Below are the code and all the weights of a small trained network. Each question names an input and a class and asks about switching units off, where a switched-off unit gives its printed mean instead of its output.

import numpy as np


def w(rows, s, z=0):
    codes = np.array(rows[::2]) - 128.0
    scale = np.full(codes.shape[1], s)
    scale[-1] = z or s
    return codes * scale


def f(y):
    return np.maximum(y, 0)


def log_softmax(a):
    a = a - a.max(-1, keepdims=True)
    return a - np.log(np.exp(a).sum(-1, keepdims=True))


def net(x, mask):
    res = np.array(x, float).reshape(1, 7) / 4 @ E
    y = f(res @ A[0][:, :-1].T + A[0][:, -1])
    res = res + np.where(mask, y, B[0][:, -1]) @ B[0][:, :-1]
    return log_softmax(res[-1] @ U[:, :-1].T + U[:, -1])


A, B = {}, {}
E = w([
[93,150,133,155,112,146,79],'x0',
[111,130,122,114,108,118,140],'x1',
[188,187,69,91,91,212,129],'x2',
[53,113,115,76,64,109,177],'x3',
[139,146,120,126,109,101,128],'x4',
[143,43,81,204,71,111,141],'x5',
[172,41,243,97,1,119,39],'x6',
],0.0088)
A[0] = w([
[135,206,148,64,156,228,162,180],'neuron 0',
[148,110,43,154,72,200,110,186],'neuron 1',
[171,128,105,129,121,165,163,58],'neuron 2',
[127,114,101,185,121,172,199,77],'neuron 3',
[77,110,174,106,126,55,74,147],'neuron 4',
[133,135,220,72,155,68,96,149],'neuron 5',
[170,163,247,91,110,132,122,214],'neuron 6',
[100,104,80,165,136,93,119,240],'neuron 7',
[224,160,107,93,67,191,125,253],'neuron 8',
[65,159,159,143,218,66,156,252],'neuron 9',
[124,67,116,182,103,88,104,245],'neuron 10',
[160,129,107,174,169,178,187,83],'neuron 11',
[174,115,162,89,45,172,150,217],'neuron 12',
[85,180,61,108,130,146,129,130],'neuron 13',
[141,153,75,141,89,142,144,222],'neuron 14',
[150,68,133,163,99,104,118,102],'neuron 15',
[142,115,176,157,193,100,126,213],'neuron 16',
[103,203,162,185,127,130,133,86],'neuron 17',
[103,81,150,204,109,140,149,192],'neuron 18',
],0.011,0.0038)
B[0] = w([
[192,206,167,80,44,219,121,231],'neuron 0',
[168,87,57,229,100,201,110,191],'neuron 1',
[128,103,87,149,77,182,113,149],'neuron 2',
[105,79,88,175,148,142,128,166],'neuron 3',
[81,107,191,85,152,58,133,193],'neuron 4',
[42,97,132,36,194,102,12,192],'neuron 5',
[7,145,190,146,161,116,108,216],'neuron 6',
[170,105,70,190,147,79,186,193],'neuron 7',
[80,177,107,188,68,223,81,227],'neuron 8',
[99,186,36,53,160,3,199,246],'neuron 9',
[135,67,102,155,87,6,146,213],'neuron 10',
[117,122,117,170,152,147,185,182],'neuron 11',
[51,119,152,167,57,142,67,215],'neuron 12',
[125,194,112,144,200,186,180,198],'neuron 13',
[114,101,28,191,136,212,163,179],'neuron 14',
[173,78,200,159,29,107,136,182],'neuron 15',
[112,186,147,124,133,41,111,186],'neuron 16',
[162,180,82,100,168,127,147,158],'neuron 17',
[241,92,113,160,77,58,146,190],'neuron 18',
],0.0075,0.012)
U = w([
[127,251,64,16,161,22,161,115],'0',
[51,107,172,59,174,61,47,84],'1',
[130,116,42,206,165,24,183,214],'2',
[224,69,229,106,19,40,115,26],'3',
[215,253,65,54,111,224,168,93],'4',
[49,190,188,131,68,187,88,255],'5',
[149,71,38,215,194,226,179,48],'6',
[148,91,121,176,16,154,67,149],'7',
],0.0074,0.003)

Each question gives the input, the list of numbers given to net, and the class t.
The units are the neurons (one row each of A and B). Each row of codes is followed by its name. A weight is (code - 128) times the scale printed after its matrix; where a second scale follows, it is the last column's (A, B and U).
mask holds one flag per neuron, in row order. A switched-off neuron (its flag False) gives its mean, the last column of its row in B, instead of its output. The means were averaged over made-up inputs and are rounded, as every weight is.
A unit's drop is (log p(t) with every unit on - log p(t) with that unit switched off) / (log p(t) with every unit on - log p(t) with every unit switched off).
The circuit of an input: a set's keep is (log p(t) with only the set's units on - log p(t) with every unit switched off) / (log p(t) with every unit on - log p(t) with every unit switched off). Starting from the 12 units with the biggest drops (on a tie, the unit counted first), units are removed one at a time, each time the one whose removal leaves the highest keep (on an exact tie, the one counted first), for as long as the keep stays at least 0.8.
units of the circuit, in order: the units of the circuit, biggest drop first
k most important neurons: the k neurons with the biggest drops, biggest first
drop when u is switched off: that unit's drop, to one decimal
input [1,-8,4,-4,-8,-2,-6], class 4: units of the circuit, in order => (neuron 0)
input [1,-3,0,-6,-6,-6,-1], class 0: units of the circuit, in order => (neuron 9; neuron 1)
input [-7,8,-4,3,0,0,3], class 1: 2 most important neurons => (neuron 5; neuron 0)
input [4,0,7,2,2,4,0], class 6: units of the circuit, in order => (neuron 14; neuron 1)
input [-2,6,7,-6,0,-5,2], class 5: units of the circuit, in order => (neuron 6; neuron 8)
input [1,-2,0,-5,-3,6,1], class 3: units of the circuit, in order => (neuron 15; neuron 18)
input [-4,5,1,2,-4,-7,-1], class 4: 2 most important neurons => (neuron 0; neuron 10)
input [5,-3,-5,-4,-4,8,1], class 3: units of the circuit, in order => (neuron 15; neuron 18)
input [-1,-7,5,6,-4,-2,0], class 4: 2 most important neurons => (neuron 0; neuron 6)
input [0,2,6,-1,-3,0,6], class 5: 2 most important neurons => (neuron 6; neuron 18)
input [-2,1,-8,-3,-6,8,1], class 3: 2 most important neurons => (neuron 15; neuron 18)
input [7,0,-8,-2,-4,0,8], class 1: 4 most important neurons => (neuron 5; neuron 6; neuron 4; neuron 0)
input [0,-3,-8,8,-6,1,4], class 3: 4 most important neurons => (neuron 18; neuron 15; neuron 10; neuron 13)
input [-4,7,-8,-5,0,-2,1], class 1: units of the circuit, in order => (neuron 5)
input [-4,6,-1,0,-2,-5,4], class 1: drop when neuron 5 is switched off => 0.3
input [8,-6,-2,6,-1,2,4], class 3: drop when neuron 9 is switched off => 0.0
input [-3,6,4,-6,8,-7,-7], class 4: drop when neuron 0 is switched off => 0.1
